Below is a small trained network, with its code and all its weights. Each question gives an input and a class and asks what happens when units are switched off, that is, made to give their printed mean instead of their output.

import numpy as np


def w(rows, s, z=0):
    codes = np.array(rows[::2]) - 128.0
    scale = np.full(codes.shape[1], s)
    scale[-1] = z or s
    return codes * scale


def norm(h):
    return h / np.sqrt((h * h).mean(-1, keepdims=True) + 1e-5)


def f(y):
    return np.maximum(y, 0)


def log_softmax(a):
    a = a - a.max(-1, keepdims=True)
    return a - np.log(np.exp(a).sum(-1, keepdims=True))


def net(x, mask):
    res = np.array(x, float).reshape(1, 5) / 4 @ E
    u = 0
    for l in range(2):
        y = f(norm(res) @ A[l][:, :-1].T + A[l][:, -1])
        res = res + np.where(mask[u : u + 8], y, B[l][:, -1]) @ B[l][:, :-1]
        u += 8
    return log_softmax(norm(res)[-1] @ U[:, :-1].T + U[:, -1])


A, B = {}, {}
E = w([
[110,156,40,161,40,95],'x0',
[117,124,149,121,137,131],'x1',
[203,157,206,156,156,44],'x2',
[20,127,247,77,112,105],'x3',
[165,63,23,45,162,3],'x4',
],0.0067)
A[0] = w([
[37,74,54,99,204,218,55],'0.n0',
[166,244,177,124,191,89,117],'0.n1',
[50,233,34,164,97,139,219],'0.n2',
[79,1,113,106,127,56,165],'0.n3',
[89,139,152,39,176,118,181],'0.n4',
[120,80,89,127,140,167,170],'0.n5',
[110,115,106,72,98,164,2],'0.n6',
[126,134,157,135,162,104,2],'0.n7',
],0.009,0.0024)
B[0] = w([
[173,168,153,117,10,29,220],'0.n0',
[205,164,100,155,46,142,204],'0.n1',
[138,145,188,118,176,119,254],'0.n2',
[103,110,191,178,164,159,219],'0.n3',
[129,130,95,97,162,47,198],'0.n4',
[176,166,86,108,107,240,186],'0.n5',
[199,99,53,53,2,79,155],'0.n6',
[203,115,121,88,147,111,142],'0.n7',
],0.0074,0.0063)
A[1] = w([
[64,82,99,97,69,221,187],'1.n0',
[178,127,65,142,93,140,187],'1.n1',
[8,172,142,140,134,67,216],'1.n2',
[214,74,50,202,131,204,250],'1.n3',
[94,129,167,255,150,241,160],'1.n4',
[136,13,25,71,194,96,112],'1.n5',
[167,217,128,177,196,107,183],'1.n6',
[102,87,37,107,130,61,151],'1.n7',
],0.0076,0.0016)
B[1] = w([
[197,39,124,155,107,69,165],'1.n0',
[114,229,202,63,141,148,216],'1.n1',
[103,196,98,69,217,203,194],'1.n2',
[65,132,188,56,215,189,253],'1.n3',
[9,33,142,244,210,4,219],'1.n4',
[27,105,177,253,96,86,194],'1.n5',
[190,217,18,45,110,45,217],'1.n6',
[142,144,194,240,149,151,189],'1.n7',
],0.0065,0.0062)
U = w([
[119,72,133,255,164,102,115],'0',
[134,207,137,87,126,123,114],'1',
[211,153,120,108,34,132,255],'2',
[108,173,126,76,188,168,34],'3',
],0.01,0.00081)

Each question gives the input, the list of numbers given to net, and the class t.
The units are the neurons (one row each of A and B). Each row of codes is followed by its name. A weight is (code - 128) times the scale printed after its matrix; where a second scale follows, it is the last column's (A, B and U).
mask holds one flag per neuron, layer by layer. A switched-off neuron (its flag False) gives its mean, the last column of its row in B, instead of its output. The means were averaged over made-up inputs and are rounded, as every weight is.
A unit's drop is (log p(t) with every unit on - log p(t) with that unit switched off) / (log p(t) with every unit on - log p(t) with every unit switched off).
The circuit of an input: a set's keep is (log p(t) with only the set's units on - log p(t) with every unit switched off) / (log p(t) with every unit on - log p(t) with every unit switched off). Starting from the 12 units with the biggest drops (on a tie, the unit counted first), units are removed one at a time, each time the one whose removal leaves the highest keep (on an exact tie, the one counted first), for as long as the keep stays at least 0.8.
units of the circuit, in order: the units of the circuit, biggest drop first
unit that matters most: the unit with the biggest drop
k most important neurons: the k neurons with the biggest drops, biggest first
top k neurons in layer l: the k neurons of layer l with the biggest drops, biggest first
drop when u is switched off: that unit's drop, to one decimal
input [-2,-5,1,8,-8], class 0: units of the circuit, in order : 1.n4, 1.n1
input [2,7,6,4,-8], class 0: 3 most important neurons : 1.n4, 0.n0, 1.n1
input [-5,3,-5,-3,-3], class 2: units of the circuit, in order : 0.n0
input [-3,4,-8,6,6], class 2: 4 most important neurons : 0.n0, 0.n6, 1.n4, 1.n3
input [4,2,5,-5,7], class 0: units of the circuit, in order : 1.n5, 0.n0
input [7,2,-2,3,2], class 3: 3 most important neurons : 0.n2, 1.n2, 0.n0
input [-5,-4,8,3,-1], class 2: units of the circuit, in order : 0.n1, 1.n3, 1.n4
input [-3,-1,1,-8,3], class 3: units of the circuit, in order : 1.n3, 0.n0
input [4,3,0,-6,5], class 3: 2 most important neurons : 1.n3, 1.n1
input [7,4,2,5,3], class 3: top 2 neurons in layer 1 : 1.n2, 1.n4
input [8,6,4,0,-7], class 0: units of the circuit, in order : 1.n4, 0.n0
input [-4,3,-5,5,-3], class 2: top 4 neurons in layer 1 : 1.n3, 1.n4, 1.n0, 1.n1
input [-8,-7,8,0,-5], class 2: units of the circuit, in order : 0.n1, 1.n3
input [1,-4,-2,-5,-6], class 0: unit that matters most : 1.n4
input [6,2,-1,-4,0], class 3: units of the circuit, in order : 0.n0, 1.n3
input [8,6,-6,-8,-3], class 3: 2 most important neurons : 1.n3, 0.n2
input [-2,2,-3,0,6], class 0: 2 most important neurons : 0.n3, 1.n5
input [7,-8,-4,-5,-8], class 0: top 3 neurons in layer 1 : 1.n4, 1.n0, 1.n2
input [-6,2,-5,-3,2], class 2: drop when 0.n0 is switched off : 0.9
input [-5,3,0,-2,6], class 0: unit that matters most : 1.n5
input [-2,2,7,3,0], class 2: drop when 0.n1 is switched off : 0.4
input [-6,-5,-3,-3,8], class 0: drop when 1.n5 is switched off : 0.6
input [0,6,8,4,3], class 2: drop when 0.n1 is switched off : 0.7
